Below is a small trained network, with its code and all its weights. Each question gives an input and a target symbol and asks what happens when units are switched off, that is, made to give their printed mean instead of their output.

import numpy as np


def w(rows, s, z=0):
    codes = np.array(rows[::2]) - 128.0
    scale = np.full(codes.shape[1], s)
    scale[-1] = z or s
    return codes * scale


def f(y):
    return np.maximum(y, 0)


def softmax(a):
    e = np.exp(a - a.max(-1, keepdims=True))
    return e / e.sum(-1, keepdims=True)


def log_softmax(a):
    a = a - a.max(-1, keepdims=True)
    return a - np.log(np.exp(a).sum(-1, keepdims=True))


def net(x, mask):
    ids = ['ΠΣΦαβλξτψω'.index(c) for c in x.split()]
    T = len(ids)
    res = E[ids] + P[:T]
    u = 0
    for l in range(2):
        q, k, v = (res @ M[l].T for M in (Q, K, V))
        z = softmax(np.where(np.tri(T) > 0, q @ k.T / 4**0.5, -1e9)) @ v
        res = res + np.where(mask[u], z, O[l][:, -1]) @ O[l][:, :-1]
        u += 1
        y = f(res @ A[l][:, :-1].T + A[l][:, -1])
        res = res + np.where(mask[u : u + 4], y, B[l][:, -1]) @ B[l][:, :-1]
        u += 4
    return log_softmax(res[-1] @ U[:, :-1].T + U[:, -1])


Q, K, V, O, A, B = {}, {}, {}, {}, {}, {}
E = w([
[88,228,95,139,77,85,76,134,37,192],'Π',
[178,128,174,136,153,143,115,117,121,124],'Σ',
[151,119,140,110,112,204,120,140,41,103],'Φ',
[177,210,169,161,124,138,118,50,147,62],'α',
[171,187,79,160,167,86,85,55,110,164],'β',
[49,114,130,87,93,135,42,191,151,33],'λ',
[159,144,87,145,236,160,153,64,159,105],'ξ',
[131,143,45,142,128,218,121,104,153,250],'τ',
[24,129,205,167,171,175,76,147,100,71],'ψ',
[116,19,163,90,191,176,122,143,75,71],'ω',
],0.021)
P = w([
[178,138,103,98,84,80,178,92,63,171],'0',
[150,117,82,72,82,166,129,170,83,169],'1',
[187,109,108,94,123,142,110,133,117,153],'2',
[122,149,122,64,116,134,72,99,85,180],'3',
[117,168,101,93,131,143,88,67,66,175],'4',
[157,97,118,153,141,167,113,80,63,137],'5',
[110,143,147,107,158,135,51,44,63,162],'6',
[96,112,122,163,140,149,67,77,101,151],'7',
[136,72,127,213,172,156,85,72,113,112],'8',
[147,45,111,255,173,153,100,81,120,128],'9',
[119,73,115,245,177,107,66,60,145,134],'10',
],0.0093)
Q[0] = w([
[59,67,190,151,162,202,37,137,119,93],'L0H1',
[119,61,138,42,5,35,174,208,128,156],'L0H1',
[138,171,149,87,198,200,35,135,43,114],'L0H1',
[114,116,114,158,103,27,181,111,2,169],'L0H1',
],0.007)
K[0] = w([
[57,115,162,171,172,126,89,167,102,87],'L0H1',
[179,107,71,15,75,94,140,120,120,81],'L0H1',
[64,159,97,144,254,244,66,77,80,71],'L0H1',
[215,53,86,75,142,69,40,114,60,139],'L0H1',
],0.0071)
V[0] = w([
[112,154,174,178,172,123,161,153,64,163],'L0H1',
[74,122,144,214,121,121,43,196,119,98],'L0H1',
[123,169,184,211,254,137,137,191,231,150],'L0H1',
[137,201,251,128,132,71,223,215,136,183],'L0H1',
],0.006)
O[0] = w([
[103,129,114,105,86,89,164,67,94,191,160],'L0H1',
[66,161,145,101,104,65,106,56,70,169,179],'L0H1',
[81,203,89,87,130,174,145,72,123,133,114],'L0H1',
[146,134,144,125,96,145,246,169,111,219,1],'L0H1',
],0.012,0.0078)
A[0] = w([
[67,2,111,55,104,112,92,120,142,112,103],'L0N1',
[123,163,162,130,160,173,157,154,127,222,121],'L0N2',
[233,237,150,131,213,109,163,115,142,95,250],'L0N3',
[160,206,162,186,84,99,139,131,128,105,68],'L0N4',
],0.0061,0.0017)
B[0] = w([
[121,151,71,79,180,121,135,88,129,145,254],'L0N1',
[91,33,160,159,107,195,186,138,63,118,138],'L0N2',
[146,162,111,150,104,174,107,162,7,100,232],'L0N3',
[143,96,241,111,210,100,65,138,184,206,156],'L0N4',
],0.011,0.0066)
Q[1] = w([
[161,193,140,124,230,186,161,208,237,113],'L1H1',
[146,150,174,111,108,113,216,155,141,105],'L1H1',
[85,131,157,140,142,152,194,104,112,115],'L1H1',
[106,197,132,86,147,102,254,157,210,120],'L1H1',
],0.0071)
K[1] = w([
[130,126,85,79,167,96,188,73,109,148],'L1H1',
[174,165,138,69,114,122,80,177,117,91],'L1H1',
[136,157,159,135,19,83,89,232,141,196],'L1H1',
[176,129,107,95,100,94,192,255,114,103],'L1H1',
],0.0061)
V[1] = w([
[103,81,163,79,220,212,197,143,115,107],'L1H1',
[132,209,240,72,105,114,83,89,103,1],'L1H1',
[111,139,76,51,203,83,152,71,189,145],'L1H1',
[66,38,125,32,23,42,85,169,122,80],'L1H1',
],0.0061)
O[1] = w([
[112,116,113,212,49,105,225,75,156,18,131],'L1H1',
[126,103,97,86,203,72,200,206,120,98,254],'L1H1',
[83,152,146,103,134,173,87,59,6,88,165],'L1H1',
[39,83,100,156,78,60,82,139,131,208,84],'L1H1',
],0.011,0.0087)
A[1] = w([
[232,174,190,178,145,254,130,178,114,223,102],'L1N1',
[47,86,77,128,129,135,165,75,193,127,62],'L1N2',
[162,107,109,101,120,212,69,146,82,140,247],'L1N3',
[124,78,145,74,137,190,127,34,153,211,160],'L1N4',
],0.0067,0.0015)
B[1] = w([
[114,131,131,169,76,164,167,115,161,189,229],'L1N1',
[111,133,151,161,246,98,162,108,123,83,167],'L1N2',
[81,143,222,73,149,139,68,92,207,72,245],'L1N3',
[157,189,188,234,117,48,70,123,108,83,194],'L1N4',
],0.013,0.012)
U = w([
[120,141,112,116,157,110,59,143,125,153,134],'Π',
[138,110,135,105,104,92,144,43,140,175,117],'Σ',
[57,151,135,67,69,192,118,56,139,135,155],'Φ',
[149,155,145,24,223,142,161,45,191,211,169],'α',
[192,91,88,150,111,95,70,121,146,106,255],'β',
[114,233,77,93,132,124,157,139,187,50,113],'λ',
[83,202,109,145,134,163,155,87,74,164,53],'ξ',
[128,143,102,165,70,99,117,55,81,44,129],'τ',
[2,147,181,142,114,168,221,121,122,149,138],'ψ',
[160,138,179,168,200,88,170,161,146,110,32],'ω',
],0.006,0.0043)

Each question gives the input, a string of symbols that net reads in full, and the target symbol t.
The units are the heads (4 rows each of Q, K, V and O) and the neurons (one row each of A and B). Each row of codes is followed by its name. A weight is (code - 128) times the scale printed after its matrix; where a second scale follows, it is the last column's (O, A, B and U).
mask holds one flag per unit, layer by layer, with each layer's heads first. A switched-off unit (its flag False) gives its mean, the last column of its rows in O or B, instead of its output. The means were averaged over made-up inputs and are rounded, as every weight is.
A unit's drop is (log p(t) with every unit on - log p(t) with that unit switched off) / (log p(t) with every unit on - log p(t) with every unit switched off).
The circuit of an input: a set's keep is (log p(t) with only the set's units on - log p(t) with every unit switched off) / (log p(t) with every unit on - log p(t) with every unit switched off). Starting from all 10 units, units are removed one at a time, each time the one whose removal leaves the highest keep (on an exact tie, the one counted first), for as long as the keep stays at least 0.8.
units of the circuit, in order: the units of the circuit, biggest drop first
most important unit: the unit with the biggest drop
k most important neurons: the k neurons with the biggest drops, biggest first
top k neurons in layer l: the k neurons of layer l with the biggest drops, biggest first
input β Φ ω Φ Σ τ ω, target τ: units of the circuit, in order : [L1H1 L1N4]
input τ λ ψ ξ, target τ: units of the circuit, in order : [L0N1 L0H1 L1N4 L1H1]
input λ ω Σ, target τ: units of the circuit, in order : [L1H1 L0N1 L0N3]
input λ ψ Φ Π ω, target Π: most important unit : L1N4
input ψ α Φ Π Φ Π λ Φ, target Π: units of the circuit, in order : [L1H1 L0H1 L1N1]
input Φ Φ Φ ξ β Φ Σ Φ α, target ω: units of the circuit, in order : [L1H1 L0N3 L0N4]
input λ ψ Φ β Φ ξ, target ξ: 2 most important neurons : [L1N3 L0N3]
input α ω τ λ ψ, target τ: top 2 neurons in layer 0 : [L0N1 L0N3]
input Σ Φ λ β λ τ Π Π α Σ α, target ω: units of the circuit, in order : [L1H1 L0N1]
input Π ξ Π β α Φ Φ λ, target Π: units of the circuit, in order : [L0H1 L1H1]
input λ ω Σ ξ α λ Σ, target Π: units of the circuit, in order : [L0N3 L0N1 L0H1 L1H1]
input Φ ξ ω τ ψ, target τ: 3 most important neurons : [L1N4 L0N3 L0N1]
input ξ Φ α Φ Φ λ ω Π, target τ: units of the circuit, in order : [L0H1 L1H1 L0N1]
input ξ β ξ, target λ: top neuron in layer 0 : [L0N3]
input Φ Φ λ α Σ λ α ξ Π, target λ: units of the circuit, in order : [L1H1 L0H1 L0N3]
input ξ β Φ ω ξ, target τ: units of the circuit, in order : [L0N1 L1H1 L0H1 L0N3]
input Φ β Φ Φ Π Φ Σ ψ τ ω Π, target Π: units of the circuit, in order : [L0H1 L1H1]
input ξ ω ψ, target ψ: units of the circuit, in order : [L0H1 L1H1]
input Σ Π Σ Σ ξ ξ Φ α, target λ: top 2 neurons in layer 1 : [L1N4 L1N2]
input ψ α β λ, target α: most important unit : L0N1
input λ Σ ψ Π ξ α α ψ, target ξ: units of the circuit, in order : [L0H1 L1N3]
input Σ λ β, target Π: 2 most important neurons : [L0N1 L0N3]
input λ τ τ λ Σ λ Π Φ α Φ, target ω: 2 most important neurons : [L0N4 L0N3]
input τ Φ β, target Φ: 2 most important neurons : [L0N3 L1N1]
input β ψ ξ ω τ Π Σ α ω, target α: 2 most important neurons : [L0N4 L0N1]
input τ Π α λ Σ Π, target Π: 2 most important neurons : [L0N3 L1N1]
input α ψ Σ ω ω β λ, target α: top 3 neurons in layer 0 : [L0N1 L0N4 L0N3]
